Here is a tiny trained network, its code and every weight. The questions are about switching its units off for an input and a target symbol, where a switched-off unit gives its printed mean instead of its output.

import numpy as np


def w(rows, s, z=0):
    codes = np.array(rows[::2]) - 128.0
    scale = np.full(codes.shape[1], s)
    scale[-1] = z or s
    return codes * scale


def norm(h):
    return h / np.sqrt((h * h).mean(-1, keepdims=True) + 1e-5)


def f(y):
    return np.maximum(y, 0)


def softmax(a):
    e = np.exp(a - a.max(-1, keepdims=True))
    return e / e.sum(-1, keepdims=True)


def log_softmax(a):
    a = a - a.max(-1, keepdims=True)
    return a - np.log(np.exp(a).sum(-1, keepdims=True))


def net(x, mask):
    ids = ['ΣΩαδμπψ'.index(c) for c in x.split()]
    T = len(ids)
    res = E[ids] + P[:T]
    r = norm(res)
    for j in range(2):
        rows = slice(3 * j, 3 * j + 3)
        q, k, v = (r @ M[0][rows].T for M in (Q, K, V))
        z = softmax(np.where(np.tri(T) > 0, q @ k.T / 3**0.5, -1e9)) @ v
        o = O[0][rows]
        res = res + np.where(mask[j], z, o[:, -1]) @ o[:, :-1]
    y = f(norm(res) @ A[0][:, :-1].T + A[0][:, -1])
    res = res + np.where(mask[2:6], y, B[0][:, -1]) @ B[0][:, :-1]
    return log_softmax(norm(res)[-1] @ U[:, :-1].T + U[:, -1])


Q, K, V, O, A, B = {}, {}, {}, {}, {}, {}
E = w([
[89,102,150],'Σ',
[205,129,35],'Ω',
[190,134,42],'α',
[81,103,121],'δ',
[102,133,175],'μ',
[129,3,150],'π',
[195,140,42],'ψ',
],0.0041)
P = w([
[224,201,8],'0',
[64,124,215],'1',
[100,141,207],'2',
[118,151,177],'3',
[123,151,180],'4',
[137,148,158],'5',
[139,148,159],'6',
[145,157,152],'7',
[156,157,129],'8',
[157,163,134],'9',
[158,152,127],'10',
[159,162,115],'11',
[132,128,137],'12',
[161,141,121],'13',
],0.0012)
Q[0] = w([
[143,195,95],'H1',
[106,154,111],'H1',
[108,166,70],'H1',
[161,247,231],'H2',
[72,110,93],'H2',
[126,2,15],'H2',
],0.0057)
K[0] = w([
[111,80,150],'H1',
[104,123,156],'H1',
[87,74,201],'H1',
[242,209,255],'H2',
[142,98,83],'H2',
[36,36,44],'H2',
],0.0071)
V[0] = w([
[66,72,96],'H1',
[140,49,126],'H1',
[125,182,116],'H1',
[180,77,173],'H2',
[41,177,98],'H2',
[168,176,253],'H2',
],0.0059)
O[0] = w([
[168,141,215,182],'H1',
[192,60,167,182],'H1',
[93,152,111,103],'H1',
[149,58,103,128],'H2',
[118,254,117,132],'H2',
[55,88,86,3],'H2',
],0.0059,0.0024)
A[0] = w([
[173,89,2,247],'N1',
[56,119,136,115],'N2',
[92,167,192,108],'N3',
[124,46,117,185],'N4',
],0.0042,0.0012)
B[0] = w([
[3,112,152,253],'N1',
[144,155,142,152],'N2',
[78,149,110,186],'N3',
[74,120,87,204],'N4',
],0.0045,0.0023)
U = w([
[125,194,188,1],'Σ',
[114,98,62,130],'Ω',
[97,141,63,54],'α',
[178,203,199,191],'δ',
[50,137,71,238],'μ',
[193,2,150,127],'π',
[68,167,39,14],'ψ',
],0.0084,0.0042)

Each question gives the input, a string of symbols that net reads in full, and the target symbol t.
The units are the heads (3 rows each of Q, K, V and O) and the neurons (one row each of A and B). Each row of codes is followed by its name. A weight is (code - 128) times the scale printed after its matrix; where a second scale follows, it is the last column's (O, A, B and U).
mask holds one flag per unit, heads first, then neurons. A switched-off unit (its flag False) gives its mean, the last column of its rows in O or B, instead of its output. The means were averaged over made-up inputs and are rounded, as every weight is.
A unit's drop is (log p(t) with every unit on - log p(t) with that unit switched off) / (log p(t) with every unit on - log p(t) with every unit switched off).
The circuit of an input: a set's keep is (log p(t) with only the set's units on - log p(t) with every unit switched off) / (log p(t) with every unit on - log p(t) with every unit switched off). Starting from all 6 units, units are removed one at a time, each time the one whose removal leaves the highest keep (on an exact tie, the one counted first), for as long as the keep stays at least 0.8.
circuit, biggest first: the units of the circuit, biggest drop first
which heads matter: for each layer, one digit per head in row order, 1 if its drop is at least 0.15 and else 0, layers parted by /
drop of u: that unit's drop, to one decimal
input α π ψ Σ α ψ, target π: circuit, biggest first => (H2; H1)
input ψ Ω α Σ Σ μ Ω, target μ: which heads matter => 11
input ψ ψ Ω μ ψ Ω, target μ: which heads matter => 10
input α Σ μ π ψ π ψ ψ δ, target δ: circuit, biggest first => (H2; N1)
input π α π π Σ Ω π δ, target π: which heads matter => 01
input π ψ α, target π: circuit, biggest first => (H2)
input Σ Σ Ω Ω δ Ω μ ψ δ Σ Σ Ω δ π, target δ: which heads matter => 01
input μ ψ π π π ψ, target π: which heads matter => 11
input α Σ ψ Σ Σ π ψ α, target π: circuit, biggest first => (H1; H2)
input π ψ ψ Ω μ δ, target π: circuit, biggest first => (H2; N1)
input ψ Σ Σ α, target μ: which heads matter => 01
input μ ψ Σ ψ α Σ ψ α α α, target μ: which heads matter => 10
input ψ μ ψ Σ Ω Σ ψ, target μ: circuit, biggest first => (N1; H2)
input π Ω Σ ψ π ψ ψ Σ Σ Σ μ μ, target μ: which heads matter => 01
input μ Ω Ω Σ Σ α ψ, target μ: which heads matter => 11
input π Ω π π Ω δ Ω, target π: which heads matter => 01
input Σ α δ α π, target δ: which heads matter => 01
input Ω δ α π π Ω, target π: drop of H2 => 0.3
input Ω π π Σ, target π: drop of H2 => 0.4
input Ω π Σ, target π: drop of H1 => 0.1
